Below are the code and all the weights of a small trained network. Each question names an input and a class and asks about switching units off, where a switched-off unit gives its printed mean instead of its output.

import numpy as np


def w(rows, s, z=0):
    codes = np.array(rows[::2]) - 128.0
    scale = np.full(codes.shape[1], s)
    scale[-1] = z or s
    return codes * scale


def f(y):
    return np.maximum(y, 0)


def log_softmax(a):
    a = a - a.max(-1, keepdims=True)
    return a - np.log(np.exp(a).sum(-1, keepdims=True))


def net(x, mask):
    res = np.array(x, float).reshape(1, 7) / 4 @ E
    y = f(res @ A[0][:, :-1].T + A[0][:, -1])
    res = res + np.where(mask, y, B[0][:, -1]) @ B[0][:, :-1]
    return log_softmax(res[-1] @ U[:, :-1].T + U[:, -1])


A, B = {}, {}
E = w([
[131,132,135,127],'x0',
[86,251,208,5],'x1',
[91,151,130,156],'x2',
[161,248,1,137],'x3',
[126,112,124,114],'x4',
[234,123,158,102],'x5',
[126,114,122,119],'x6',
],0.0058)
A[0] = w([
[208,138,155,131,107],'n1',
[105,165,130,79,49],'n2',
[194,55,80,134,2],'n3',
[140,98,114,166,41],'n4',
[125,102,165,118,49],'n5',
[105,165,128,70,56],'n6',
[124,145,140,71,21],'n7',
[123,179,157,101,21],'n8',
[215,79,103,105,190],'n9',
[140,167,163,93,35],'n10',
[127,96,165,137,30],'n11',
[56,159,93,163,164],'n12',
[130,112,214,132,58],'n13',
[130,116,113,189,21],'n14',
[164,118,138,94,233],'n15',
[135,134,144,72,28],'n16',
[100,146,92,137,64],'n17',
[196,199,80,117,201],'n18',
[114,69,73,212,106],'n19',
[172,109,95,176,19],'n20',
[176,104,112,183,35],'n21',
[252,139,128,121,243],'n22',
[130,118,129,63,60],'n23',
[114,88,182,136,124],'n24',
[143,183,83,151,235],'n25',
[147,132,76,85,92],'n26',
[151,163,152,57,51],'n27',
],0.014,0.0055)
B[0] = w([
[43,144,98,36,172],'n1',
[175,210,103,203,172],'n2',
[147,190,102,191,183],'n3',
[184,184,108,70,155],'n4',
[192,75,36,122,150],'n5',
[182,215,172,223,179],'n6',
[132,189,50,200,155],'n7',
[150,182,49,215,166],'n8',
[55,137,159,193,220],'n9',
[114,224,90,202,166],'n10',
[248,95,67,93,147],'n11',
[97,80,208,76,202],'n12',
[208,76,62,144,182],'n13',
[136,216,62,116,151],'n14',
[26,65,204,133,210],'n15',
[114,206,101,217,150],'n16',
[151,102,156,59,146],'n17',
[144,9,105,70,248],'n18',
[124,234,184,120,228],'n19',
[176,198,85,194,164],'n20',
[146,253,53,182,170],'n21',
[91,105,218,74,254],'n22',
[118,113,120,192,149],'n23',
[168,46,77,41,194],'n24',
[140,1,159,91,237],'n25',
[192,62,67,194,156],'n26',
[142,156,106,185,187],'n27',
],0.0071,0.0079)
U = w([
[138,176,96,184,18],'0',
[81,47,190,130,253],'1',
[80,61,177,113,246],'2',
[207,2,83,92,21],'3',
[32,67,181,136,179],'4',
[10,103,207,67,99],'5',
],0.0086,0.0041)

Each question gives the input, the list of numbers given to net, and the class t.
The units are the neurons (one row each of A and B). Each row of codes is followed by its name. A weight is (code - 128) times the scale printed after its matrix; where a second scale follows, it is the last column's (A, B and U).
mask holds one flag per neuron, in row order. A switched-off neuron (its flag False) gives its mean, the last column of its row in B, instead of its output. The means were averaged over made-up inputs and are rounded, as every weight is.
A unit's drop is (log p(t) with every unit on - log p(t) with that unit switched off) / (log p(t) with every unit on - log p(t) with every unit switched off).
The circuit of an input: a set's keep is (log p(t) with only the set's units on - log p(t) with every unit switched off) / (log p(t) with every unit on - log p(t) with every unit switched off). Starting from the 12 units with the biggest drops (on a tie, the unit counted first), units are removed one at a time, each time the one whose removal leaves the highest keep (on an exact tie, the one counted first), for as long as the keep stays at least 0.8.
circuit, biggest first: the units of the circuit, biggest drop first
most important unit: the unit with the biggest drop
top k neurons: the k neurons with the biggest drops, biggest first
drop of u: that unit's drop, to one decimal
input [5,6,8,8,-4,-6,5], class 3: circuit, biggest first	n18, n25
input [-8,-6,3,7,0,-8,2], class 5: circuit, biggest first	n19, n12
input [-6,-2,-7,2,2,5,2], class 4: circuit, biggest first	n9, n15
input [7,-1,-5,-6,-1,8,-7], class 5: top 2 neurons	n1, n22
input [6,-1,6,7,1,-8,-3], class 5: circuit, biggest first	n12
input [-4,-8,-6,6,-6,-3,8], class 0: top 2 neurons	n19, n21
input [6,-2,-8,8,7,-7,7], class 3: circuit, biggest first	n26, n18
input [-2,6,7,-8,-3,-2,-1], class 3: circuit, biggest first	n13, n24, n5
input [-4,4,-8,-8,0,0,-7], class 3: circuit, biggest first	n13, n24
input [-3,-5,-5,8,-1,-7,1], class 3: top 2 neurons	n25, n18
input [1,4,-1,-7,-6,-1,-4], class 3: top 2 neurons	n13, n24
input [3,-3,1,-8,-3,-7,0], class 3: top 2 neurons	n24, n11
input [-7,5,5,-8,-3,4,1], class 3: top 2 neurons	n13, n24
input [2,-7,5,-6,-6,-4,5], class 0: most important unit	n19
input [8,-5,2,-2,-4,-6,4], class 5: top 3 neurons	n19, n12, n13
input [-6,-6,3,-2,4,1,-5], class 0: drop of n21	0.1
input [1,6,-3,0,5,5,3], class 0: drop of n12	0.2
input [0,-3,-2,-8,3,1,-2], class 3: drop of n24	0.3
input [8,7,-3,3,-6,2,-1], class 0: drop of n6	0.2
input [-7,-3,-6,0,7,-8,5], class 5: most important unit	n19
